Below is a small trained network, with its code and all its weights. Each question gives an input and a class and asks what happens when units are switched off, that is, made to give their printed mean instead of their output.

import numpy as np


def w(rows, s, z=0):
    codes = np.array(rows[::2]) - 128.0
    scale = np.full(codes.shape[1], s)
    scale[-1] = z or s
    return codes * scale


def norm(h):
    return h / np.sqrt((h * h).mean(-1, keepdims=True) + 1e-5)


def f(y):
    return np.maximum(y, 0)


def log_softmax(a):
    a = a - a.max(-1, keepdims=True)
    return a - np.log(np.exp(a).sum(-1, keepdims=True))


def net(x, mask):
    res = np.array(x, float).reshape(1, 6) / 4 @ E
    u = 0
    for l in range(2):
        y = f(norm(res) @ A[l][:, :-1].T + A[l][:, -1])
        res = res + np.where(mask[u : u + 12], y, B[l][:, -1]) @ B[l][:, :-1]
        u += 12
    return log_softmax(norm(res)[-1] @ U[:, :-1].T + U[:, -1])


A, B = {}, {}
E = w([
[130,106,129,111,128,124,138,124,124],'x0',
[53,157,220,136,97,69,68,134,191],'x1',
[50,166,113,54,254,184,156,177,164],'x2',
[90,12,39,198,136,91,129,156,138],'x3',
[118,141,134,156,134,143,132,106,137],'x4',
[131,126,127,117,130,115,136,138,120],'x5',
],0.0079)
A[0] = w([
[188,139,202,86,121,132,121,98,117,145],'0.n0',
[90,169,58,97,147,149,186,158,132,142],'0.n1',
[67,144,144,77,207,165,125,143,129,88],'0.n2',
[185,149,114,90,122,153,126,104,142,110],'0.n3',
[69,144,163,92,89,98,117,116,170,69],'0.n4',
[126,100,127,127,255,133,99,148,171,69],'0.n5',
[84,70,124,163,102,135,111,161,122,157],'0.n6',
[97,113,128,152,141,55,101,105,107,218],'0.n7',
[152,175,163,103,115,170,136,138,105,253],'0.n8',
[234,107,127,183,64,157,117,110,50,217],'0.n9',
[143,133,153,143,81,66,120,103,119,75],'0.n10',
[141,119,173,152,59,61,108,95,175,84],'0.n11',
],0.01,0.0034)
B[0] = w([
[109,98,160,170,126,121,123,154,21,193],'0.n0',
[133,119,167,148,61,231,92,99,125,190],'0.n1',
[161,163,99,126,86,43,160,77,207,206],'0.n2',
[134,253,149,137,136,91,167,18,207,163],'0.n3',
[94,93,207,197,142,195,28,175,226,181],'0.n4',
[169,70,149,118,127,201,127,212,124,192],'0.n5',
[181,194,2,89,92,72,151,72,185,175],'0.n6',
[42,148,65,144,77,119,110,138,154,178],'0.n7',
[146,76,91,29,148,94,164,44,89,199],'0.n8',
[148,156,191,191,176,70,237,203,182,245],'0.n9',
[123,123,119,95,138,176,70,96,80,175],'0.n10',
[72,142,112,7,126,191,100,113,72,196],'0.n11',
],0.0071,0.011)
A[1] = w([
[122,97,91,185,150,143,133,205,147,254],'1.n0',
[60,134,110,137,93,77,56,96,66,80],'1.n1',
[98,163,134,77,107,106,66,142,192,48],'1.n2',
[64,113,154,86,167,89,81,132,221,50],'1.n3',
[122,84,108,145,168,132,135,173,151,123],'1.n4',
[131,98,97,155,162,219,80,147,79,206],'1.n5',
[58,121,146,150,149,133,117,167,146,48],'1.n6',
[160,166,142,134,124,204,188,113,130,251],'1.n7',
[131,150,209,123,104,97,124,138,70,65],'1.n8',
[151,135,255,159,187,116,129,138,179,9],'1.n9',
[130,74,64,116,99,144,142,133,137,34],'1.n10',
[102,143,208,126,139,181,100,92,54,93],'1.n11',
],0.012,0.0014)
B[1] = w([
[99,177,145,162,32,255,95,205,168,215],'1.n0',
[28,144,112,60,116,136,39,51,143,197],'1.n1',
[201,70,104,159,117,77,173,119,63,247],'1.n2',
[158,196,119,228,191,82,217,135,86,254],'1.n3',
[67,126,169,194,82,161,112,185,142,180],'1.n4',
[125,42,236,37,149,97,15,86,78,167],'1.n5',
[208,128,136,82,99,174,206,165,144,177],'1.n6',
[89,118,93,90,138,78,75,103,157,240],'1.n7',
[143,90,121,173,211,165,88,158,150,208],'1.n8',
[124,104,134,125,170,78,96,138,15,225],'1.n9',
[137,142,202,113,182,123,136,106,48,193],'1.n10',
[182,65,141,153,115,199,148,219,175,213],'1.n11',
],0.0075,0.0086)
U = w([
[181,133,158,134,226,68,177,115,74,209],'0',
[101,72,177,86,108,229,31,154,115,198],'1',
[118,158,84,196,67,159,194,200,188,127],'2',
[45,148,56,108,72,89,60,58,115,84],'3',
[153,143,84,4,151,150,143,31,205,1],'4',
],0.015,0.0018)

Each question gives the input, the list of numbers given to net, and the class t.
The units are the neurons (one row each of A and B). Each row of codes is followed by its name. A weight is (code - 128) times the scale printed after its matrix; where a second scale follows, it is the last column's (A, B and U).
mask holds one flag per neuron, layer by layer. A switched-off neuron (its flag False) gives its mean, the last column of its row in B, instead of its output. The means were averaged over made-up inputs and are rounded, as every weight is.
A unit's drop is (log p(t) with every unit on - log p(t) with that unit switched off) / (log p(t) with every unit on - log p(t) with every unit switched off).
The circuit of an input: a set's keep is (log p(t) with only the set's units on - log p(t) with every unit switched off) / (log p(t) with every unit on - log p(t) with every unit switched off). Starting from the 12 units with the biggest drops (on a tie, the unit counted first), units are removed one at a time, each time the one whose removal leaves the highest keep (on an exact tie, the one counted first), for as long as the keep stays at least 0.8.
circuit, biggest first: the units of the circuit, biggest drop first
k most important neurons: the k neurons with the biggest drops, biggest first
top k neurons in layer l: the k neurons of layer l with the biggest drops, biggest first
input [3,3,0,7,-8,-2], class 3: circuit, biggest first : [0.n9; 0.n6]
input [6,-5,0,5,-8,3], class 2: circuit, biggest first : [0.n0; 1.n9]
input [8,-7,0,7,-6,4], class 2: circuit, biggest first : [1.n0]
input [1,-7,1,-7,-7,4], class 4: 2 most important neurons : [0.n8; 1.n3]
input [7,-3,8,6,-2,7], class 1: 2 most important neurons : [0.n9; 0.n1]
input [7,8,-4,1,-6,1], class 3: 4 most important neurons : [0.n7; 0.n6; 1.n1; 0.n5]
input [3,8,1,0,-3,-4], class 0: 2 most important neurons : [1.n3; 1.n0]
input [4,-6,1,-4,0,-4], class 4: 4 most important neurons : [1.n3; 0.n8; 1.n7; 1.n2]
input [6,2,5,8,-8,7], class 2: top 2 neurons in layer 0 : [0.n6; 0.n0]
input [8,3,-1,0,3,1], class 1: 3 most important neurons : [0.n4; 0.n2; 1.n11]
input [1,1,-5,-2,-5,-1], class 1: 2 most important neurons : [0.n11; 0.n10]
input [-6,-1,6,4,4,0], class 1: 4 most important neurons : [0.n5; 0.n1; 0.n9; 1.n5]
input [-5,-2,8,3,6,2], class 1: 4 most important neurons : [0.n5; 0.n1; 0.n9; 1.n5]
input [7,-1,4,-6,-6,4], class 4: most important neuron : [0.n9]
input [5,0,6,3,7,8], class 1: 2 most important neurons : [0.n5; 0.n1]
input [-8,6,-8,0,2,2], class 1: top 3 neurons in layer 1 : [1.n11; 1.n8; 1.n7]
input [3,8,1,-2,7,-2], class 0: top 2 neurons in layer 0 : [0.n1; 0.n5]
input [5,-3,1,-8,-1,-8], class 4: top 2 neurons in layer 1 : [1.n3; 1.n2]
input [-8,0,5,-5,-2,0], class 4: top 2 neurons in layer 0 : [0.n9; 0.n8]
input [8,7,-8,0,7,0], class 1: circuit, biggest first : [0.n11]
input [-5,-8,1,-7,7,-4], class 4: top 2 neurons in layer 1 : [1.n3; 1.n7]
input [1,7,-8,2,8,-7], class 3: top 2 neurons in layer 0 : [0.n6; 0.n7]
